Below are the code and all the weights of a small trained network. Each question names an input and a target symbol and asks about switching units off, where a switched-off unit gives its printed mean instead of its output.

import numpy as np


def w(rows, s, z=0):
    codes = np.array(rows[::2]) - 128.0
    scale = np.full(codes.shape[1], s)
    scale[-1] = z or s
    return codes * scale


def norm(h):
    return h / np.sqrt((h * h).mean(-1, keepdims=True) + 1e-5)


def f(y):
    return y / 2 * (1 + np.tanh(0.7978845608 * (y + 0.044715 * y**3)))


def softmax(a):
    e = np.exp(a - a.max(-1, keepdims=True))
    return e / e.sum(-1, keepdims=True)


def log_softmax(a):
    a = a - a.max(-1, keepdims=True)
    return a - np.log(np.exp(a).sum(-1, keepdims=True))


def net(x, mask):
    ids = ['ΛΞΣΨαβεζημπτω'.index(c) for c in x.split()]
    T = len(ids)
    res = E[ids] + P[:T]
    u = 0
    for l in range(2):
        r = norm(res)
        for j in range(2):
            rows = slice(4 * j, 4 * j + 4)
            q, k, v = (r @ M[l][rows].T for M in (Q, K, V))
            z = softmax(np.where(np.tri(T) > 0, q @ k.T / 4**0.5, -1e9)) @ v
            o = O[l][rows]
            res = res + np.where(mask[u + j], z, o[:, -1]) @ o[:, :-1]
        u += 2
        y = f(norm(res) @ A[l][:, :-1].T + A[l][:, -1])
        res = res + np.where(mask[u : u + 8], y, B[l][:, -1]) @ B[l][:, :-1]
        u += 8
    return log_softmax(norm(res)[-1] @ U[:, :-1].T + U[:, -1])


Q, K, V, O, A, B = {}, {}, {}, {}, {}, {}
E = w([
[102,133,158,148],'Λ',
[184,70,142,14],'Ξ',
[62,127,144,105],'Σ',
[124,148,168,150],'Ψ',
[115,40,148,73],'α',
[225,125,129,69],'β',
[148,141,138,118],'ε',
[102,176,71,159],'ζ',
[178,190,144,200],'η',
[129,171,173,61],'μ',
[115,212,160,251],'π',
[22,150,158,184],'τ',
[110,112,113,136],'ω',
],0.023)
P = w([
[119,220,2,66],'0',
[130,186,110,100],'1',
[136,170,123,102],'2',
[142,146,148,115],'3',
[145,130,160,122],'4',
[147,112,182,133],'5',
[155,100,187,142],'6',
[154,94,198,142],'7',
],0.0067)
Q[0] = w([
[117,60,69,159],'L0H1',
[138,196,218,109],'L0H1',
[122,138,58,94],'L0H1',
[36,162,150,130],'L0H1',
[112,132,113,120],'L0H2',
[253,176,158,121],'L0H2',
[119,91,101,15],'L0H2',
[96,226,159,55],'L0H2',
],0.016)
K[0] = w([
[90,78,49,145],'L0H1',
[151,174,228,93],'L0H1',
[171,152,100,170],'L0H1',
[68,155,193,136],'L0H1',
[105,113,118,134],'L0H2',
[247,180,121,131],'L0H2',
[93,58,30,37],'L0H2',
[78,224,138,71],'L0H2',
],0.016)
V[0] = w([
[118,164,33,174],'L0H1',
[232,90,153,108],'L0H1',
[185,127,77,139],'L0H1',
[132,136,78,120],'L0H1',
[139,79,146,109],'L0H2',
[131,142,101,222],'L0H2',
[122,122,134,123],'L0H2',
[123,233,113,1],'L0H2',
],0.0054)
O[0] = w([
[109,166,191,67,67],'L0H1',
[154,133,2,133,36],'L0H1',
[138,158,80,88,28],'L0H1',
[144,149,140,101,87],'L0H1',
[135,154,89,76,68],'L0H2',
[105,153,196,155,129],'L0H2',
[121,130,124,119,129],'L0H2',
[184,14,95,222,251],'L0H2',
],0.0066,0.0022)
A[0] = w([
[178,56,255,133,164],'L0N1',
[109,47,180,77,101],'L0N2',
[176,215,171,35,2],'L0N3',
[172,232,181,118,76],'L0N4',
[196,138,167,63,159],'L0N5',
[40,209,67,248,166],'L0N6',
[163,54,117,201,153],'L0N7',
[22,149,112,113,162],'L0N8',
],0.012,0.0035)
B[0] = w([
[83,184,30,96,238],'L0N1',
[196,104,212,111,180],'L0N2',
[120,182,30,106,140],'L0N3',
[185,190,126,170,180],'L0N4',
[91,170,143,77,167],'L0N5',
[105,254,119,10,254],'L0N6',
[77,116,84,204,154],'L0N7',
[78,48,100,158,190],'L0N8',
],0.014,0.0091)
Q[1] = w([
[187,133,152,129],'L1H1',
[57,149,57,30],'L1H1',
[121,150,199,83],'L1H1',
[115,119,122,150],'L1H1',
[143,108,161,155],'L1H2',
[153,222,26,179],'L1H2',
[129,107,122,127],'L1H2',
[162,255,229,206],'L1H2',
],0.015)
K[1] = w([
[128,137,114,75],'L1H1',
[132,111,59,213],'L1H1',
[111,74,113,108],'L1H1',
[129,135,149,137],'L1H1',
[133,82,103,139],'L1H2',
[146,223,138,147],'L1H2',
[115,121,113,130],'L1H2',
[253,121,186,147],'L1H2',
],0.021)
V[1] = w([
[137,148,176,131],'L1H1',
[145,134,106,109],'L1H1',
[155,114,69,253],'L1H1',
[143,138,134,140],'L1H1',
[126,130,141,42],'L1H2',
[106,157,168,158],'L1H2',
[97,130,134,127],'L1H2',
[74,106,101,125],'L1H2',
],0.016)
O[1] = w([
[120,180,146,187,62],'L1H1',
[144,166,105,94,164],'L1H1',
[137,4,110,254,30],'L1H1',
[131,149,127,161,96],'L1H1',
[20,83,136,165,255],'L1H2',
[109,136,162,171,166],'L1H2',
[108,100,126,171,169],'L1H2',
[129,63,86,183,155],'L1H2',
],0.0083,0.0056)
A[1] = w([
[113,167,230,124,134],'L1N1',
[251,179,66,164,176],'L1N2',
[131,245,75,117,80],'L1N3',
[103,79,32,138,75],'L1N4',
[97,164,94,159,85],'L1N5',
[67,79,242,94,5],'L1N6',
[120,154,87,134,243],'L1N7',
[107,107,151,236,55],'L1N8',
],0.016,0.0022)
B[1] = w([
[110,64,112,90,155],'L1N1',
[190,31,193,37,149],'L1N2',
[170,49,110,254,255],'L1N3',
[133,2,126,145,164],'L1N4',
[79,114,169,74,161],'L1N5',
[181,166,207,198,150],'L1N6',
[138,89,163,101,172],'L1N7',
[243,154,151,149,142],'L1N8',
],0.016,0.015)
U = w([
[52,112,93,167,154],'Λ',
[130,119,89,50,181],'Ξ',
[96,94,225,171,115],'Σ',
[166,122,81,223,63],'Ψ',
[114,128,200,74,168],'α',
[189,75,94,106,132],'β',
[154,116,136,174,81],'ε',
[96,174,90,107,254],'ζ',
[227,148,133,163,129],'η',
[167,139,5,136,119],'μ',
[135,192,158,181,189],'π',
[25,137,193,119,78],'τ',
[68,45,110,79,65],'ω',
],0.018,0.0069)

Each question gives the input, a string of symbols that net reads in full, and the target symbol t.
The units are the heads (4 rows each of Q, K, V and O) and the neurons (one row each of A and B). Each row of codes is followed by its name. A weight is (code - 128) times the scale printed after its matrix; where a second scale follows, it is the last column's (O, A, B and U).
mask holds one flag per unit, layer by layer, with each layer's heads first. A switched-off unit (its flag False) gives its mean, the last column of its rows in O or B, instead of its output. The means were averaged over made-up inputs and are rounded, as every weight is.
A unit's drop is (log p(t) with every unit on - log p(t) with that unit switched off) / (log p(t) with every unit on - log p(t) with every unit switched off).
The circuit of an input: a set's keep is (log p(t) with only the set's units on - log p(t) with every unit switched off) / (log p(t) with every unit on - log p(t) with every unit switched off). Starting from the 12 units with the biggest drops (on a tie, the unit counted first), units are removed one at a time, each time the one whose removal leaves the highest keep (on an exact tie, the one counted first), for as long as the keep stays at least 0.8.
units of the circuit, in order: the units of the circuit, biggest drop first
unit that matters most: the unit with the biggest drop
k most important neurons: the k neurons with the biggest drops, biggest first
top k neurons in layer l: the k neurons of layer l with the biggest drops, biggest first
heads that matter: for each layer, one digit per head in row order, 1 if its drop is at least 0.15 and else 0, layers parted by /
drop when u is switched off: that unit's drop, to one decimal
input μ μ μ, target μ: unit that matters most	L0N5
input Λ ζ τ Λ π Σ Λ α, target α: units of the circuit, in order	L0N2, L1N3
input Ξ π Ψ, target Ψ: units of the circuit, in order	L1N3, L0N1
input Λ ε Λ μ, target ω: units of the circuit, in order	L1H1, L0N6, L1N3
input β ε τ, target Σ: top 2 neurons in layer 0	L0N1, L0N6
input μ Λ Ξ μ, target Λ: heads that matter	11 / 00
input μ η Ψ, target Ψ: heads that matter	10 / 00
input Ξ μ Ξ Λ Ψ Ξ Σ, target Σ: heads that matter	01 / 10
input β Λ π η ζ, target ζ: heads that matter	00 / 00
input π α ζ Ψ ω, target ω: heads that matter	01 / 00
input ζ μ Ξ, target Ξ: 2 most important neurons	L1N3, L0N3
input Σ Ψ ε Λ μ, target ω: 3 most important neurons	L0N6, L1N3, L0N5
input Λ π Λ μ π Σ, target Σ: heads that matter	00 / 10
input μ Ξ ε, target ω: unit that matters most	L0H2
input ω Λ Λ, target Λ: top 2 neurons in layer 0	L0N1, L0N7
input μ Σ π ω, target ω: 2 most important neurons	L0N3, L0N8
input μ β Ξ π, target π: top 2 neurons in layer 0	L0N6, L0N2
input π Ψ Σ Ξ, target Ξ: 2 most important neurons	L1N3, L0N2
input Σ Λ η Λ η β π, target π: top 2 neurons in layer 1	L1N3, L1N4
input Σ μ β Λ Λ Λ, target Λ: top 3 neurons in layer 0	L0N1, L0N5, L0N8
input ζ ω β β β π ω τ, target τ: top neuron in layer 1	L1N6
input μ π α, target α: top 2 neurons in layer 1	L1N3, L1N6
input ζ ω Ψ μ, target μ: drop when L0N5 is switched off	0.2
input Σ Ψ α τ ζ, target ζ: drop when L0N3 is switched off	0.0
input Σ ω τ, target τ: drop when L1N3 is switched off	0.1
